[104 142 119  71 190] : <45>
[102 137 138  81 175] : <110>
[ 79 118 115 121 125] : <132>
[190 119 142  72 104] : <54>
[102 175 137 138  82] : <41>
[102 137 148  81 175] : <28>
order: [125 121 115 118  79]	<132>
order: [121 125  79 118 115]	<132>
order: [190  71 119 142 104]	<45>
order: [ 82 138 137 175 102]	<41>
order: [ 71 190 104 142 119]	<45>
order: [175  81 138 137 102]	<110>
order: [ 71 104 119 142 190]	<45>

[129 142 101 216 179 102] : <92>
[129 144 130 138 130 118] : <39>
[137 130 129 144 118 130] : <135>
[102 142 179 100 128 163] : <134>
order: [118 130 137 130 129 144]	<135>
order: [118 130 138 130 144 129]	<39>
order: [144 130 138 130 118 129]	<39>
order: [179 102 129 142 101 216]	<92>

[151 191  95 141 105] -> <9>
[147 192  99 141 105] -> <131>
[ 70  62 123 205  82] -> <179>
[148 141 193 105  99] -> <165>
[123 205  62  82  70] -> <23>
[123  70 205  82  61] -> <12>
[173 166  73 162 101] -> <26>
[123 206  60  82  80] -> <95>
[173 166  74 162 102] -> <190>
[148 192  99 141 105] -> <154>
[123 206  60  82  71] -> <112>
order: [105 141  99 192 148]	<154>
order: [ 99 105 141 148 192]	<154>
order: [206 123  60  80  82]	<95>
order: [ 61  82 205  70 123]	<12>

[123 119 128 126 132 119 125 135 119 119 135 142 120 124 128 125 122 127
 121 119 126 124 128 136 127 121 114 128 129 133  91 118 151 129 129 126
 132 124 111 126 127 139 117 126 135 136 123 117 141 105 125 125] : <193>
[130 116 141 135 134 117 120 135 120 120 133 129 134 145 116 138 126 127
 137 123 120 130 130 123 135 122 134 127 134 126 102 122 118 132 128 136
 135 139 127 139 132 117 133 118 128 131 117 124 117  89 119 137] : <217>
[131 123 134 128 142 135 113 135 126 126 121 132 130 131 115 126 128 137
 124 118 133 136 131 135 118 129 123 129 134 125 163 136 114 133 127 123
 118 133 131 139 124 141 121 115 124 124 126 138 130 167 128 133] : <106>
[127 130 138 109 135 131 121 135 126 126 131 118 129 131 123 132 136 131
 126 122 141 125 124 129 132 133 137 136 117 136 110 137 162 127 127 130
 120 132 128 128 123 123 118 139 127 128 118 134 117 157 127 126] : <6>
[130 128 131 124 135 136 121 108 121 130 115 111 134 129 130 131 132 118
 122 132 131 127 133  93 135 134 116 119 135 127 133 135 134 121 142 115
  91 126 140 119 130 133 131 136 115 135 126 132 122 134 136 136] : <174>
[141 125 143 140 124 126 131 123 117 137 127 133 127 141 130 120 119 134
 136 120 139 130 122 134 121 135 140 122 119 135 130 125 131 134 114 101
 117 128 137 127 123 125 136 129 138 131 140 135 129 126 143 124] : <77>
[131 123 134 128 142 135 113 135 126 126 121 132 130 129 115 126 128 137
 124 118 133 136 131 135 118 129 123 129 134 125 163 136 114 133 127 123
 118 133 131 139 124 141 121 115 124 124 126 138 130 167 128 133] : <167>
[132 127 126 123 135 121 126 135 124 124 130 131 120 139 121 133 115 143
 124 130 126 137 125 126 136 121 130 129 128 131 115 128 141 123 128 114
 110 129 127 124 130 135 130 120 132 135 123 126 128 203 131 131] : <71>
[135 134 119 134 135 135 121 124 133 127 136 134 121 108 142 135 115 115
 130 130 131 118 132 119  91 130 131 121 128 140 136 136 127 116 133 130
 122  93 122 129 131 133 136 126 135 132 111 115 133 131 132 126] : <212>
[129 127 134 131 137 135 128 135 143 143 127 134 124 122 119 127 140 136
 124 119 120 135 114 126 125 140 140 123 117 122 130 141 101 134 130 125
 126 131 137 123 139 129 130 121 140 120 136 138 125 131 117 133] : <86>
[130 119 133 134 135 134 124 135 136 136 130 115 121 121 136 128 135 136
 135 133 126 131 132 122 133 131 131 130 140 119 115 135  91 129 127 127
 134 142 133 132 111 126 132 122 116 129 118 131 108  93 115 121] : <20>
[122 128 122 134 138 131 132 135 125 125 126 139 123 121 127 130 121 129
 129 132 130 133 127 124 118 131 113 133 131 124 134 135 112 120 128 132
 131 124 119 132 124 128 118 125 119 138 122 132 137 109 129 136] : <158>
order: [121 115  93 108 131 118 129 116 122 132 126 111 132 133 142 134 127 127
 129  91 135 115 119 140 130 131 131 133 122 132 131 126 133 135 136 135
 128 136 121 121 115 130 136 136 135 124 134 135 134 133 119 130]	<20>
order: [101 114 117 117 119 119 120 120 121 122 122 123 123 124 124 125 125 125
 126 126 127 127 127 128 129 129 130 130 130 131 131 131 133 134 134 134
 135 135 135 136 136 137 137 138 139 140 140 140 140 141 143 143]	<86>
order: [135 133 135 121 133 130  91 119 140 121 136 142 127 127 108 135 135 130
 136 131 126 130 132 116 119 135 136 136 118 132 134 133 129 134 122 121
 133 131 115 122 126 115 132 130 134 131 111 128 115 131  93 124]	<212>
order: [101 114 117 117 119 119 120 120 121 122 122 123 123 124 124 125 125 125
 126 126 127 127 127 128 129 129 130 130 130 131 131 131 133 134 134 134
 135 135 135 136 136 137 137 138 139 140 140 140 141 141 143 143]	<77>
order: [133 117 131 125 138 136 120 140 121 130 129 139 123 137 131 126 125 130
 134 101 141 130 122 117 123 140 140 125 126 114 135 120 119 124 136 140
 127 119 122 124 134 127 143 143 135 128 135 137 131 134 127 129]	<86>

[149 118 156 166]  <42>
[138 177  45  85]  <113>
[208  60 139 115]  <111>
[ 94 151  63 201]  <181>
[101 174 157 168]  <139>
[108 186 162 102]  <160>
[175  79  86 100]  <98>
[169 174 101 157]  <147>
[194 187  74 118]  <56>
[118 155 149 166]  <70>
order: [ 63 201  94 151]	<181>
order: [166 156 118 149]	<42>
order: [168 101 174 157]	<139>
order: [149 166 118 155]	<70>

[120 101 125 154 120 122 123 157 100 110 148 169 118 143 132 156 150 110
 148  92 101 126 114 151 137 143 111 106 117  95 146 153  92 112  93 131
 140 127  95 165 111 119 120 143 161 123 113 151 114 100  94 104 111 105
  83 132] : <198>
[141 135 123 150 103  93  73 150 134 150 156 110  99 152 126 153 105 115
 173 180  85 130 133 105  91 124 136 148 148 135 106 132 121 158 106 162
 136 105 107 105 151 117 144 137 127 160 130 111 126 119 135  89  96 129
 151 116] : <152>
[ 82 148 144 110 107 143 131 151 102 112 122 131 152 132 128 107  94 127
 147  92 134 146 111 138  49 111 154 123 117 126 146 151  71 119 145 125
 116 127 146 127 133 171 170 117 128 153 155 135  91 117  98 135 129 146
 102 115] : <36>
[151 105 122 121  97 128 154 118 161 161 120  90 130 128 140 126 120 111
 168 111 138 135 120  91 147 129  77 140 111 136 145 118 149 144 141 126
 119  71 152  88 121 143  78 143 125 111 143 141 118 135 155 128 150 141
  86 126] : <162>
[ 98 153 105 149 114 156 129 171  83 157 141 120 151  78 167 120 119 122
 136 146 135 138 118 126 121 108 125 126 143 125 146 124 118  85 111 136
 160 114 121 134 112 147 129 142 147 149 162 162 141 134 106 141 110 146
 127 120] : <88>
[119 111 136 133 118 101 137 127 190 101 120 151 150 107 123 139 103 128
 139 137 146 130 124 130 146 128 105 106 109 126 145 115 138  87  97 115
 118 129 168 117 137 117 135  76 139  96 124 127 136  98 121 151 146 138
 127 153] : <118>
[100  92 113 151 117 132 143 114 132  93 105 148 114 104 110 153 143 118
 120 126 111 140 111 123 111 125 119 120 112 161 123  95 165 122 120 143
 157 127 169 110 101 106 156 100 151  94 101 148  95 150 131  92 145 137
  83 154] : <11>
[136 108 143 133 117 132 115 128 154 147 141 112 120 129 136 136 105 134
 107 123 116 118 140 139 102 180 124 100 144 131 122 133 111 131 118 100
  90 138 107 160 121 123 109 158 124 122 114 141  57 116 135 104 121 117
 119 123] : <63>
[170 129 114 135 103 119 162 144 105 116 151 141 149 144 154 119 124 111
 127  93 101 106 129 123  94 134 150 104  94 111 124 135 132  98 155 136
 100 116 116 125 130 110 163 158 125  93 143 106 165 137 101  87 133 114
 123  91] : <8>
[118 117 117 139 118 147 133 128 122 154 122  57 114 160 107 131 121 129
 116 102 134 136 123 124 141  90 140 123 107 158 108 111 136 136 121 180
 105 138 100 135 115 143 141 121 124 109 112 123 144 104 131 116 133 132
 100 119] : <73>
order: [123 111 125 119 120 112 161 123  95 165 122 120 143 157 127 169 110 101
 106 156 100 151  94 101 148  95 150 131  92 145 137  83 154 100  92 113
 151 117 132 143 114 132  93 105 148 114 104 110 153 143 118 120 126 111
 140 111]	<11>
order: [ 57  90 100 100 102 104 105 107 107 108 109 111 112 114 115 116 116 117
 117 118 118 119 121 121 121 122 122 123 123 123 124 124 128 129 131 131
 132 133 133 134 135 136 136 136 138 139 140 141 141 143 144 147 154 158
 160 180]	<73>
order: [105  83 132 120 101 125 154 120 122 123 157 100 110 148 169 118 143 132
 156 150 110 148  92 101 126 114 151 137 143 111 106 117  95 146 153  92
 112  93 131 140 127  95 165 111 119 120 143 161 123 113 151 114 100  94
 104 111]	<198>

[109 124  70  67 127 125 121 133 103  69  92 132  55] : <32>
[131 154 140 144 134 134 132 155 143  98 139  81 142] : <108>
[ 92 176 104 142  58 210  80  95 151 116 138 186  94] : <127>
[119 127 155 125 173 144 156 199 147 213 166 202 137] : <67>
[176  92 104 211  79 142 116  94 151  95 186  58 138] : <91>
[116  94 104  58  92 142  95 186 210 176  59 151 137] : <137>
[143  98 140 155 139 134  81 154 132 142 134 144 130] : <43>
[ 80 142 116 186 211  58  95  94 104 176 138  92 151] : <10>
[116  94 104  58  92 142  95 186 210 176  80 151 137] : <69>
order: [176 138  92 151  80 142 116 186 211  58  95  94 104]	<10>
order: [ 92 142  94 210  58 116 151 186  95 137 176 104  80]	<69>
order: [ 58  80  92  94  95 104 116 138 142 151 176 186 210]	<127>
order: [134  98 154 131 132 155 142 140 134 144 139 143  81]	<108>
order: [142 116 176 211 186  58 104 151  94  80  95  92 138]	<10>
order: [134 143 144 134 142  81 132 139 154 155  98 131 140]	<108>
order: [ 58  79  92  94  95 104 116 138 142 151 176 186 211]	<91>

[126 182 173 106 167 103] = <123>
[154 122 162 135 136 152] = <150>
[102 106 167 125 182 173] = <49>
[117 130  85 121  99 109] = <157>
[182 167 173 102 106 126] = <58>
[136 154 152 134 162 122] = <59>
order: [122 134 136 152 154 162]	<59>
order: [182 106 173 103 126 167]	<123>
order: [102 106 125 167 173 182]	<49>
order: [152 136 135 162 122 154]	<150>
order: [102 106 126 167 173 182]	<58>

[122 125 138 126 105 135 152 107  98  93 124 147 140 176 134 119 144  94
 134 115 124 115 100 105 142 127 156 139 100 102 104 120 115  50 137 119
  86 141 111 125 117 131 113 140 123 136 114 174 119  94 140 111 121 171
 154 115] -> <163>
[ 87 114 143 115 103 100 103  98 127 132 136  89 161 104 103  90 133 177
 126 137 101 158 122  75  86 110 122 118 114 117 126 110 155 180  96 139
 163 164 179 166 129 121 120 112 151 147  47 139 138 140 160  88 101 146
 132  81] -> <2>
[ 94 122 137 131 100 120 115 119 125 140 124  94 135 100 115 102 140 171
 115 147 105 134 115  98 104 111 142 113 120 105 124 111 134 174 126 121
 156 176 154 138 123 125 117 114 141 144  50 127 140 119 136  86 107 152
 139  93] -> <47>
[ 95 124 131 130 101 123 116 128 122 146 131 101 134  98 114 105 141 166
 118 147 109 131 114 101 110 112 146 113 121 101 127 115 130 166 134 123
 127 173 151 134 121 125 115 112 140 169  60 123 142 116 132  97 113 151
 139  94] -> <13>
[ 91 142  88 112 109 133 134 173  96 200 216 174 154  84  92 134 135 130
 139 147 153 126 115 120 143 121 162 109 130  74 153 126 119  83 205 139
 120 122 153 131 114 114  96 102 120 116 157 104 144 122 101 166 182 142
 115  97] -> <53>
[ 95 124 131 130 101 123 116 128 122 146 131 101 134  98 114 105 141 166
 118 147 109 131 114 101 110 112 146 113 121 101 127 115 130 166 134 123
 153 173 151 134 121 125 115 112 140 139  60 123 142 116 132  93 113 151
 139  94] -> <102>
[ 95 132 144 133  84 119 133  76 127 118 112 110 117  98 104 120 118 183
  84 156 134 129 116 118  98  96 117  94 125 111 124  95 139 159 143  78
 144 159 158 166 141 122 107 125 121 180  51 139 115 153 114  71 115 151
 111 107] -> <125>
[ 85 113 147 113 103  96 100  90 129 127 135  87 166 106 101  88 131 180
 126 135  99 163 124  71  81 108 114 118 113 122 126 108 161 181  89 139
 165 161 185 175 134 120 122 112 152 151  45 144 136 148 165  86  99 146
 129  79] -> <169>
[ 91 123 137 123  97 112 116 102 124 134 132 102 142 101 105 105 131 174
 112 145 116 141 119  96  98 107 128 109 120 110 127 107 144 164 124 118
 153 162 166 157 131 122 114 115 138 154  58 134 132 139 138  89 112 149
 126  92] -> <30>
order: [ 81  87 114 143 115 103 100 103  98 127 132 136  89 161 104 103  90 133
 177 126 137 101 158 122  75  86 110 122 118 114 117 126 110 155 180  96
 139 163 164 179 166 129 121 120 112 151 147  47 139 138 140 160  88 101
 146 132]	<2>
order: [166 101 151 142 105 101 134 132  97 114 115 151 114 166 173 134 127  95
  60 101 134 127  98 140 113 110 147 146 124 112 116 123 130 146 131 169
 128 112 131 113 123 131 109  94 122 125 121 141 121 115 116 139 101 130
 123 118]	<13>
order: [ 50  86  93  94  94  98 100 100 102 104 105 105 107 111 111 113 114 115
 115 115 115 117 119 119 120 120 121 122 123 124 124 125 125 126 127 131
 134 134 135 136 137 138 139 140 140 140 141 142 144 147 152 154 156 171
 174 176]	<47>

[124 141  89 130 114] -> <166>
[127 155 138 133 137] -> <76>
[ 46 101 113  44 155] -> <96>
[130 114 142  89 124] -> <120>
[156 132 155 146 132] -> <18>
[104 147 109  47 191] -> <55>
[124 130 141 115  89] -> <104>
order: [ 89 114 124 130 141]	<166>
order: [114 130  89 141 124]	<166>
order: [ 44  46 101 113 155]	<96>

[116 137 155 129 121 207 146 155 129 126] = <66>
[109 138 155 113 137 147 131 129 114 126] = <105>
[137 138 126 155 128 113 113 131 147 109] = <24>
[116 133 155 129 121 135 134 131 134 126] = <100>
[113 147 131 155 138 129 109 137 113 126] = <25>
[113 137 155 109 114 147 138 131 129 126] = <15>
[116 126 155 126 122 147 138 131 129  97] = <133>
order: [126 113 137 109 129 138 155 131 147 113]	<25>
order: [116 121 126 129 131 133 134 134 135 155]	<100>
order: [113 129 155 126 113 131 137 138 109 147]	<25>
order: [116 121 126 129 129 137 146 155 155 207]	<66>

[148 115 134 124 190 178 134 140 158 130 109 140 137 133 107 117 103  94
 114 125 131  95 148 149 139 110 114 134 104 127 123 128 133 143 168 118
 134 157 148] -> <61>
[126 145 146 131 132 101  91 118 152 150 144 155  97 100 120 113 143 114
 112 148 133 128 159  91 119 141 112 127 152 142 139 125 125 136 107 105
  99 138 120] -> <171>
[129 100 110 119 126 182 173 126 113 119 120  88 147 161 149 147 105 168
 132 124 127 135  94 160 147 107 133 144 116 129 130 130 129 108 134 164
 163 138 134] -> <151>
[128  95 117 103 140 190 158 115 114 124 109  94 118 123 139 134 134 178
 148 148 148 133 110 137 131 140 114 168 127 105 143 125 149 130 107 157
 134 134 133] -> <57>
[134  89 135 108 133 146 119  89 135 147 138 128  96 129 116 137 148 154
 125 155 162 125 142  99 136 158  83 158 166 120 161 117 144 120  99 128
 114 150 124] -> <159>
[ 96 148 125 162 150 129  99  83 125 155 117 134  99 116  89 119 113 142
 146 128 124 128 136 120 135 133 158 161 108 120 137 135 147 144 154 166
 138  89 158] -> <74>
[144 114 125 134 117 128 147 158 138 146 148 161 119 155 116 128 120 137
 135 125 135 154 162 124 136 129  96 143 158 166  99  99  83 120 150 108
  89  89 133] -> <48>
[121 159 136 151 113  84  95 133 142 143 145 153 121 125 121 114 127  97
 108 122 122 120 152 112 130 121 139 101 134 144 120 127 114 130 139 106
 115 128 118] -> <177>
order: [107 157 134 134 133 128  95 117 103 140 190 158 115 114 124 109  94 118
 123 139 134 134 178 148 148 148 133 110 137 131 140 114 168 127 105 143
 125 149 130]	<57>
order: [ 83  89  89  96  99  99 108 114 116 117 119 120 120 124 125 125 128 128
 129 133 134 135 135 136 137 138 142 144 146 147 148 150 154 155 158 158
 161 162 166]	<159>
order: [137 158 116 108 120 135 142 135 133 138 150 120  99 125 148 125  99 129
 114  96 144 166 119 162 161  89 128 124 146 128 158  89 155 154 134 147
 136  83 117]	<159>

[149 173 135 129 120 127 123 108 123 120 132 115 126 138 133 117 134 119
 141 144 120 109 110 129 118 153 121]  <140>
[119 137 124 126 122 128 120 159 130 118 122 131 127 137 144 132 124 131
 123 124 128 109 123 140 141 212 121]  <138>
[128 156 122 132 115 114 133 151 126 138 127 117  68 134 150 121 119 111
 134 127 185 122 121 119 112 134 150]  <136>
[145 112 121 130 134 122 120 130 123 150 135 125 144 132 128  93 133 138
 115 133 122 129 120 129 117 121 117]  <172>
[159 128 109 124 122 123 122 124 118 137 144 137 131 121 119 131 124 123
 127 212 126 120 128 132 140 130 140]  <60>
[129  81 119  94 128 141 123 142 128 134 125 133 103 123 134  82 123 134
 127 119 126 142 128 133 129 135 128]  <78>
[101 141 134  95 131  99 127 123 127 128 129 125 122 127 113 114 124 136
 139 112 129 106 114 133 132  78 124]  <50>
[147  95 132 127 160 161 126 135 122 131 134 136 128 132 139 128 134 137
 138 129 126 151 148 127 124 109 123]  <62>
order: [121 153 118 129 110 109 120 144 141 119 134 117 133 138 126 115 132 120
 123 108 123 127 120 129 135 173 149]	<140>
order: [127 124 123 140 126 137 119 131 122 124 123 120 130 140 144 128 137 128
 159 212 122 124 121 118 109 131 132]	<60>
order: [141 124 127  95 112 129 125 134 114  78 122 136 124  99 101 113 128 123
 127 139 106 127 133 114 131 132 129]	<50>
order: [117 121 117 129 120 129 122 133 115 138 133  93 128 132 144 125 135 150
 123 130 120 122 134 130 121 112 145]	<172>
order: [124  78 132 133 114 106 129 112 139 136 124 114 113 127 122 125 129 128
 127 123 127  99 131  95 134 141 101]	<50>
order: [141 212 121 119 137 124 126 122 128 120 159 130 118 122 131 127 137 144
 132 124 131 123 124 128 109 123 140]	<138>

[152  68 209  90 127  61  83  77  55] -> <90>
[ 70  78 149 139 142 172 184 135 128] -> <89>
[ 98 137 145 104  51 175 122 199 158] -> <4>
[152  68 209  90 127  99  83  77  55] -> <115>
[ 98 137 122 104 158 176 199  51 145] -> <124>
[136 142 128 184  70 139 149  78 172] -> <168>
[114 196 161 118  50 168  93 200  68] -> <3>
order: [145  98 137 122 104 158 176 199  51]	<124>
order: [135 172 139  70 149 128  78 142 184]	<89>
order: [ 83  77  55 152  68 209  90 127  99]	<115>
order: [128 135 184 172 142 139 149  78  70]	<89>

[144 133 128  93 134 147 153 107 132 172] = <38>
[127 121 143 136  99 106 129 111 115 131] = <52>
[ 92  99 182 120 189 175  72 138 148 200] = <64>
[110 118 144 138 144 102 131 118 122 167] = <109>
[ 91 134  97 119  76 119 150  75  49 125] = <107>
[ 81 105 103 140 116 119 121 162 110 139] = <153>
[148 119 200  72  99 138 182 189 175  92] = <29>
[107 133 147 172 132 144  93 128 153 133] = <84>
[144  97 109 146 174 168 178 160 103 122] = <14>
order: [167 122 118 131 102 144 138 144 118 110]	<109>
order: [172 132 107 153 147 134  93 128 133 144]	<38>
order: [ 93 107 128 132 133 134 144 147 153 172]	<38>
order: [189 148  99  92 175  72 200 138 182 119]	<29>
order: [131 115 111 129 106  99 136 143 121 127]	<52>
order: [ 72  92  99 119 138 148 175 182 189 200]	<29>
order: [134  97  76 125  49 119  91 119 150  75]	<107>

[ 99 114  81 142 145 179  93] -> <122>
[161 115 123 143 122  95 146] -> <164>
[103 164 135 108 120  99 147] -> <219>
[114  95 143 161 123 122 146] -> <155>
[102 131 126 196  86 137  85] -> <83>
[131 196  85 138 102  86 126] -> <99>
[124 136 124 127 125 124 128] -> <149>
[102 138 154 128 104 148 188] -> <214>
[146 142 136 156 122 138 135] -> <187>
[102 131 126 196 168 137  85] -> <178>
[139 128 131 131 118 130 121] -> <175>
[128 140 191  53 135 175 152] -> <184>
order: [115 123 161 122 146 143  95]	<164>
order: [147 108  99 135 120 164 103]	<219>
order: [156 122 138 135 146 142 136]	<187>
order: [ 85 137  86 196 126 131 102]	<83>

[145 126 118 116 151 107 150  79 145 156 135 113] : <51>
[116 135 107 152 145 150 156 126 112 118 145  79] : <117>
[115 128 118 127 127 122 124 124 122 123 186  85] : <176>
[ 75 162 119 177 186 113 103 162 128 140 193 102] : <44>
[155  46 202 163 147 166  65 195 153 176 154 155] : <182>
[160  80 150 111  92 148 124 120 120 124  95 141] : <156>
[107 113 156 118 145 150 135 145 116 152 126  79] : <103>
[135 126 133 127 126 128 125 128 129 128 127 133] : <173>
[150 116 107 113 118 135 145 144  79 126 152 156] : <114>
order: [ 79 145 118 112 126 156 150 145 152 107 135 116]	<117>
order: [113 135 156 145  79 150 107 151 116 118 126 145]	<51>
order: [141  95 124 120 120 124 148  92 111 150  80 160]	<156>
order: [ 79 126 152 116 145 135 150 145 118 156 113 107]	<103>
order: [ 79 116 135 107 152 145 150 156 126 112 118 145]	<117>

